Below are the code and all the weights of a small trained network. Each question names an input and a target symbol and asks about switching units off, where a switched-off unit gives its printed mean instead of its output.

import numpy as np


def w(rows, s, z=0):
    codes = np.array(rows[::2]) - 128.0
    scale = np.full(codes.shape[1], s)
    scale[-1] = z or s
    return codes * scale


def norm(h):
    return h / np.sqrt((h * h).mean(-1, keepdims=True) + 1e-5)


def f(y):
    return y / 2 * (1 + np.tanh(0.7978845608 * (y + 0.044715 * y**3)))


def softmax(a):
    e = np.exp(a - a.max(-1, keepdims=True))
    return e / e.sum(-1, keepdims=True)


def log_softmax(a):
    a = a - a.max(-1, keepdims=True)
    return a - np.log(np.exp(a).sum(-1, keepdims=True))


def net(x, mask):
    ids = ['αγθλτψ'.index(c) for c in x.split()]
    T = len(ids)
    res = E[ids] + P[:T]
    u = 0
    for l in range(3):
        q, k, v = (norm(res) @ M[l].T for M in (Q, K, V))
        z = softmax(np.where(np.tri(T) > 0, q @ k.T / 2**0.5, -1e9)) @ v
        res = res + np.where(mask[u], z, O[l][:, -1]) @ O[l][:, :-1]
        u += 1
        y = f(norm(res) @ A[l][:, :-1].T + A[l][:, -1])
        res = res + np.where(mask[u : u + 4], y, B[l][:, -1]) @ B[l][:, :-1]
        u += 4
    return log_softmax(norm(res)[-1] @ U[:, :-1].T + U[:, -1])


Q, K, V, O, A, B = {}, {}, {}, {}, {}, {}
E = w([
[119,184,73,42,121,129,133,181,104,80,119],'α',
[161,62,101,99,74,144,144,105,114,104,52],'γ',
[181,48,127,35,227,93,157,81,158,66,165],'θ',
[87,91,139,116,176,81,61,91,29,48,79],'λ',
[103,175,255,85,81,184,161,139,157,166,146],'τ',
[84,70,115,118,101,61,175,156,149,182,171],'ψ',
],0.0094)
P = w([
[122,134,55,228,40,237,242,182,46,96,158],'0',
[226,174,91,93,148,123,200,64,76,169,73],'1',
[94,60,158,142,50,242,188,215,81,68,196],'2',
[166,158,111,104,166,59,125,75,87,167,98],'3',
[52,67,180,128,117,178,146,225,148,76,184],'4',
[140,156,126,156,170,59,63,60,174,114,109],'5',
[3,84,173,106,122,128,147,209,204,40,127],'6',
[169,149,125,169,187,70,77,39,166,148,119],'7',
],0.0058)
Q[0] = w([
[207,247,82,181,115,120,52,41,168,205,78],'L0H0',
[178,134,135,187,116,183,122,134,84,203,255],'L0H0',
],0.0076)
K[0] = w([
[209,167,77,163,183,192,180,85,26,53,62],'L0H0',
[139,155,130,165,86,95,253,108,18,187,157],'L0H0',
],0.007)
V[0] = w([
[153,55,3,125,174,112,146,138,95,31,100],'L0H0',
[193,115,115,72,158,226,4,125,215,50,75],'L0H0',
],0.0031)
O[0] = w([
[139,93,195,189,234,255,85,204,141,253,138,253],'L0H0',
[203,161,87,111,175,51,70,159,168,130,142,120],'L0H0',
],0.0063,0.0041)
A[0] = w([
[163,248,2,161,133,143,93,140,125,199,146,4],'L0N0',
[180,195,145,68,132,97,155,48,107,164,98,54],'L0N1',
[177,144,125,144,135,107,102,74,89,170,53,97],'L0N2',
[154,83,121,126,152,100,164,111,117,202,121,115],'L0N3',
],0.0079,0.0021)
B[0] = w([
[144,236,98,126,124,159,206,152,65,154,164,139],'L0N0',
[168,106,113,145,200,193,85,140,198,199,142,173],'L0N1',
[129,89,153,219,110,50,252,165,132,143,100,217],'L0N2',
[85,159,65,64,1,133,85,110,91,70,135,253],'L0N3',
],0.0076,0.0035)
Q[1] = w([
[76,91,27,140,56,96,240,108,73,120,112],'L1H0',
[3,119,226,87,28,211,199,183,113,25,96],'L1H0',
],0.005)
K[1] = w([
[142,107,141,156,95,2,185,127,105,150,139],'L1H0',
[36,49,143,113,86,65,94,162,227,122,170],'L1H0',
],0.007)
V[1] = w([
[79,69,83,138,54,24,56,253,214,241,216],'L1H0',
[159,158,192,32,83,158,68,206,162,148,100],'L1H0',
],0.0035)
O[1] = w([
[208,48,232,161,165,227,252,38,92,2,100,3],'L1H0',
[149,161,123,161,139,110,83,149,69,116,108,92],'L1H0',
],0.0067,0.0014)
A[1] = w([
[155,154,163,77,105,159,101,140,144,85,127,154],'L1N0',
[228,138,108,156,72,102,240,122,208,135,118,13],'L1N1',
[92,156,136,189,126,165,118,167,166,167,184,90],'L1N2',
[203,147,50,100,143,109,88,1,147,159,109,2],'L1N3',
],0.007,0.0046)
B[1] = w([
[122,141,103,85,111,76,91,110,160,188,49,230],'L1N0',
[79,83,255,42,96,178,152,151,111,103,175,168],'L1N1',
[226,52,110,36,127,157,111,71,156,94,130,155],'L1N2',
[178,36,123,128,166,76,72,218,98,180,132,249],'L1N3',
],0.0076,0.0017)
Q[2] = w([
[138,154,156,90,126,119,74,112,163,115,17],'L2H0',
[88,33,148,23,178,200,101,254,173,131,55],'L2H0',
],0.0061)
K[2] = w([
[208,57,181,60,174,116,88,111,238,133,127],'L2H0',
[50,135,196,154,199,66,9,7,140,3,97],'L2H0',
],0.0053)
V[2] = w([
[104,162,185,132,184,79,60,15,172,116,218],'L2H0',
[106,109,92,2,153,133,137,100,196,176,131],'L2H0',
],0.0047)
O[2] = w([
[177,114,56,59,19,253,124,192,67,189,145,1],'L2H0',
[111,153,180,206,60,240,142,26,207,155,208,228],'L2H0',
],0.0059,0.0036)
A[2] = w([
[81,135,110,83,95,168,99,57,189,126,135,118],'L2N0',
[160,39,25,69,201,107,63,198,111,151,109,44],'L2N1',
[77,130,142,106,35,61,121,36,172,53,145,166],'L2N2',
[129,93,204,109,86,199,254,171,69,74,107,4],'L2N3',
],0.0075,0.0033)
B[2] = w([
[44,165,138,143,84,108,62,31,190,117,50,180],'L2N0',
[241,87,80,196,62,128,35,195,89,130,168,255],'L2N1',
[223,157,120,144,10,78,211,106,1,152,154,219],'L2N2',
[161,4,124,67,209,191,232,225,152,119,211,207],'L2N3',
],0.007,0.0072)
U = w([
[127,253,64,109,188,169,157,128,120,138,159,117],'α',
[105,126,166,213,184,43,146,110,173,113,68,4],'γ',
[55,126,128,91,132,215,77,48,213,167,84,243],'θ',
[193,95,69,145,108,144,32,158,102,131,147,118],'λ',
[139,169,93,91,6,105,153,50,70,123,132,24],'τ',
[131,68,182,96,156,196,212,129,129,102,171,154],'ψ',
],0.0054,0.0013)

Each question gives the input, a string of symbols that net reads in full, and the target symbol t.
The units are the heads (2 rows each of Q, K, V and O) and the neurons (one row each of A and B). Each row of codes is followed by its name. A weight is (code - 128) times the scale printed after its matrix; where a second scale follows, it is the last column's (O, A, B and U).
mask holds one flag per unit, layer by layer, with each layer's heads first. A switched-off unit (its flag False) gives its mean, the last column of its rows in O or B, instead of its output. The means were averaged over made-up inputs and are rounded, as every weight is.
A unit's drop is (log p(t) with every unit on - log p(t) with that unit switched off) / (log p(t) with every unit on - log p(t) with every unit switched off).
The circuit of an input: a set's keep is (log p(t) with only the set's units on - log p(t) with every unit switched off) / (log p(t) with every unit on - log p(t) with every unit switched off). Starting from the 12 units with the biggest drops (on a tie, the unit counted first), units are removed one at a time, each time the one whose removal leaves the highest keep (on an exact tie, the one counted first), for as long as the keep stays at least 0.8.
circuit, biggest first: the units of the circuit, biggest drop first
unit that matters most: the unit with the biggest drop
k most important neurons: the k neurons with the biggest drops, biggest first
k most important neurons of layer l: the k neurons of layer l with the biggest drops, biggest first
drop of u: that unit's drop, to one decimal
input λ γ θ θ τ ψ λ α, target α: circuit, biggest first -> L0N0
input ψ γ θ θ α, target θ: 2 most important neurons -> L0N2, L1N0
input θ λ γ ψ, target τ: circuit, biggest first -> L0N3, L2N2
input θ τ α, target τ: circuit, biggest first -> L0H0, L2N2
input τ θ τ λ λ, target τ: circuit, biggest first -> L0H0, L2N2
input θ λ γ α θ, target θ: 2 most important neurons of layer 1 -> L1N3, L1N0
input θ θ ψ γ λ, target ψ: circuit, biggest first -> L1H0, L2N3
input γ θ γ λ θ γ γ, target θ: 2 most important neurons of layer 1 -> L1N0, L1N3
input τ λ λ λ θ, target λ: circuit, biggest first -> L2N1, L2H0
input θ λ γ γ γ, target γ: 2 most important neurons -> L0N2, L1N3
input θ λ θ θ τ ψ, target τ: 2 most important neurons -> L2N2, L0N2
input θ λ τ, target τ: 3 most important neurons -> L2N2, L0N2, L1N0
input λ ψ θ γ α, target θ: 2 most important neurons of layer 1 -> L1N3, L1N0
input γ γ γ ψ λ ψ λ, target ψ: circuit, biggest first -> L1H0
input θ θ α γ γ, target γ: 2 most important neurons of layer 2 -> L2N1, L2N3
input θ θ θ γ γ, target θ: 2 most important neurons of layer 2 -> L2N1, L2N2
input ψ α ψ α γ, target ψ: 2 most important neurons -> L2N3, L0N3
input λ α α ψ λ λ, target γ: 2 most important neurons of layer 0 -> L0N2, L0N3
input τ τ θ θ γ τ λ, target τ: drop of L2N2 -> 0.2
input θ γ θ, target θ: unit that matters most -> L2H0
input α λ α λ θ γ τ, target τ: drop of L0N2 -> 0.1
